Here is a tiny trained network, its code and every weight. The questions are about switching its units off for an input and a class, where a switched-off unit gives its printed mean instead of its output.

import numpy as np


def w(rows, s, z=0):
    codes = np.array(rows[::2]) - 128.0
    scale = np.full(codes.shape[1], s)
    scale[-1] = z or s
    return codes * scale


def norm(h):
    return h / np.sqrt((h * h).mean(-1, keepdims=True) + 1e-5)


def f(y):
    return y / 2 * (1 + np.tanh(0.7978845608 * (y + 0.044715 * y**3)))


def log_softmax(a):
    a = a - a.max(-1, keepdims=True)
    return a - np.log(np.exp(a).sum(-1, keepdims=True))


def net(x, mask):
    res = np.array(x, float).reshape(1, 4) / 4 @ E
    u = 0
    for l in range(2):
        y = f(norm(res) @ A[l][:, :-1].T + A[l][:, -1])
        res = res + np.where(mask[u : u + 6], y, B[l][:, -1]) @ B[l][:, :-1]
        u += 6
    return log_softmax(norm(res)[-1] @ U[:, :-1].T + U[:, -1])


A, B = {}, {}
E = w([
[127,167,137,13],'x0',
[96,80,253,142],'x1',
[81,196,142,151],'x2',
[32,120,64,118],'x3',
],0.0045)
A[0] = w([
[254,40,233,86,116],'L0N0',
[184,167,125,62,81],'L0N1',
[27,4,105,115,48],'L0N2',
[12,154,89,53,2],'L0N3',
[88,71,194,219,168],'L0N4',
[123,230,69,69,163],'L0N5',
],0.0082,0.004)
B[0] = w([
[149,167,83,48,254],'L0N0',
[162,180,182,116,161],'L0N1',
[34,124,37,95,167],'L0N2',
[95,75,174,63,170],'L0N3',
[54,254,130,171,207],'L0N4',
[172,64,219,212,219],'L0N5',
],0.0085,0.0054)
A[1] = w([
[210,175,134,179,41],'L1N0',
[73,143,140,73,90],'L1N1',
[68,102,162,218,124],'L1N2',
[108,218,213,182,3],'L1N3',
[2,54,156,102,72],'L1N4',
[146,91,92,209,163],'L1N5',
],0.0091,0.0053)
B[1] = w([
[53,72,136,41,161],'L1N0',
[131,59,127,163,182],'L1N1',
[132,146,56,31,234],'L1N2',
[101,138,254,216,178],'L1N3',
[99,11,166,19,255],'L1N4',
[161,84,90,162,198],'L1N5',
],0.0075,0.0026)
U = w([
[202,118,244,152,115],'0',
[197,203,122,18,217],'1',
[68,235,196,185,147],'2',
[124,132,44,199,167],'3',
[2,157,63,102,4],'4',
[214,33,101,182,38],'5',
[79,20,151,44,174],'6',
],0.019,0.0028)

Each question gives the input, the list of numbers given to net, and the class t.
The units are the neurons (one row each of A and B). Each row of codes is followed by its name. A weight is (code - 128) times the scale printed after its matrix; where a second scale follows, it is the last column's (A, B and U).
mask holds one flag per neuron, layer by layer. A switched-off neuron (its flag False) gives its mean, the last column of its row in B, instead of its output. The means were averaged over made-up inputs and are rounded, as every weight is.
A unit's drop is (log p(t) with every unit on - log p(t) with that unit switched off) / (log p(t) with every unit on - log p(t) with every unit switched off).
The circuit of an input: a set's keep is (log p(t) with only the set's units on - log p(t) with every unit switched off) / (log p(t) with every unit on - log p(t) with every unit switched off). Starting from all 12 units, units are removed one at a time, each time the one whose removal leaves the highest keep (on an exact tie, the one counted first), for as long as the keep stays at least 0.8.
circuit, biggest first: the units of the circuit, biggest drop first
unit that matters most: the unit with the biggest drop
k most important neurons: the k neurons with the biggest drops, biggest first
k most important neurons of layer l: the k neurons of layer l with the biggest drops, biggest first
input [-4,-5,-4,-7], class 1: 2 most important neurons => L0N5, L0N0
input [-8,1,-8,-1], class 4: 3 most important neurons of layer 0 => L0N4, L0N5, L0N1
input [0,4,0,1], class 2: 2 most important neurons => L0N4, L0N3
input [0,5,-7,1], class 4: circuit, biggest first => L0N2, L0N4
input [-8,-1,-4,-1], class 3: 2 most important neurons => L0N1, L1N5
input [-7,-2,-7,5], class 4: unit that matters most => L0N2
input [-5,6,-1,4], class 4: 2 most important neurons => L0N2, L0N4
input [-2,-7,4,-7], class 5: circuit, biggest first => L0N4, L0N0
input [8,7,6,-2], class 0: circuit, biggest first => L0N2, L1N2
input [-8,-6,6,6], class 3: 3 most important neurons of layer 1 => L1N5, L1N4, L1N0
input [-2,1,0,-3], class 2: 2 most important neurons => L0N4, L1N2
input [1,-3,4,1], class 0: 2 most important neurons => L0N5, L0N2
input [8,0,5,2], class 0: 3 most important neurons of layer 0 => L0N5, L0N2, L0N1
input [6,0,-8,2], class 1: circuit, biggest first => L1N4, L0N1
input [-3,3,-5,7], class 4: circuit, biggest first => L0N4
input [-5,-8,2,1], class 5: circuit, biggest first => L0N4, L0N5
input [6,-3,5,-7], class 0: 2 most important neurons => L0N5, L0N4
input [-4,-3,4,0], class 3: 3 most important neurons of layer 1 => L1N5, L1N2, L1N4
input [3,-8,-6,1], class 5: circuit, biggest first => L0N5, L0N0
input [1,7,-1,-6], class 1: 2 most important neurons of layer 0 => L0N0, L0N5
input [5,1,6,1], class 0: 3 most important neurons => L0N5, L0N2, L1N0
input [0,4,-5,6], class 4: 3 most important neurons => L0N2, L0N4, L0N5
input [-5,-6,0,6], class 3: most important neuron => L1N4
input [-3,-7,3,5], class 5: circuit, biggest first => L0N4, L0N5
input [7,6,-3,0], class 1: 2 most important neurons => L0N0, L1N4
